arr =
[[118 132 126 123]
 [156 124 118 139]
 [123 132 116 114]]
Give the entry in the bottom-left corner.
A: 123
The largest entry in the first row: 132
Give the last entry, reading row by row.
A: 114
Give the top entry of the column that holds the smallest entry.
A: 123

Read these off the row that follows.
1) Give the first entry from the right.
2) Give the 1st entry.
3) Give the 3rd entry from the right.
[116 105 125 153 125 118 123 134]
1) 134
2) 116
3) 118

Questions about the array below. Rows and columns are numbered from 0.
1) Give the entry at row 1, column 0.
2) Give the entry in row 0 and column 0.
3) Give the top entry of the column that holds the smallest entry.
4) Give the entry in row 2 and column 0.
5) Give the entry at row 0, column 1.
6) Give the entry just right of the smallest entry.
7) Give the entry in the bottom-right corner.
8) Give the entry in row 2 and column 1.
[[123 128 130 126 126]
 [132 114 137 101 126]
 [147 131 126 128 131]
 [121 130 129 129 126]
 [147 129 126 126 131]
 [122 133 128 133 126]
 [145 126 128 123 131]
 [145 125 128 121 131]
 [122 132 129 130 125]
 [123 131 128 130 126]
 [144 120 131 113 130]]
1) 132
2) 123
3) 126
4) 147
5) 128
6) 126
7) 130
8) 131

Read these off the grid that follows.
1) Read off the first entry in reading order.
2) Read off the last entry, reading row by row.
3) Read off the entry directly below the centre entry.
4) Read off the maximum.
5) Read off the entry directly above the smallest entry.
6) Read off the entry in the top-right corner.
7) Read off the second smallest entry.
8) Read off the 3rd entry on the diagonal from the top-right corner.
135	132	139	144	120	131	114	130	111	133	126	127	139
133	133	136	145	126	128	123	130	121	133	128	117	133
125	134	124	145	142	121	143	130	149	128	129	101	117
124	125	124	123	131	129	129	126	131	125	126	137	124
124	125	124	122	131	129	129	126	131	124	126	137	124
1) 135
2) 124
3) 129
4) 149
5) 117
6) 139
7) 111
8) 129

[[132 138 132 127 151 140 107]
 [128 123 130 117 143 131 116]
 [131 127 128 118 125 115 129]
 [122 114 126 126 123 130 135]
 [136 145 131 128 137 125 116]
 [124 129 127 143 127 143 131]
 [123 109 126 115 124 123 135]
 [123 115 127 121 135 135 126]
 [135 144 131 128 137 126 116]
 [128 127 129 124 137 133 121]
 [121 109 125 119 125 128 135]
 [121 118 126 136 125 140 134]
 [134 143 131 131 135 128 119]
 [127 124 127 126 120 121 135]
 [125 122 126 130 117 125 138]
 [129 127 127 124 119 116 135]]
Rows and columns are numbered from 0.
What is the bottom entry of the column that holds the smallest entry? 135
The entry at row 2, column 0 is 131
What is the entry at row 1, column 0? 128
What is the entry in row 0 and column 0? 132
What is the entry in row 0 and column 2? 132
What is the entry in row 0 and column 1? 138
The entry in the bottom-left corner -> 129
The largest entry: 151
The entry just left of the largest entry -> 127
What is the entry in the top-right corner? 107
What is the entry directly below the smallest entry? 116
What is the entry directly below 114? 145
What is the entry in row 2 and column 2? 128
What is the entry in row 1 and column 1? 123
What is the entry in row 2 and column 1? 127
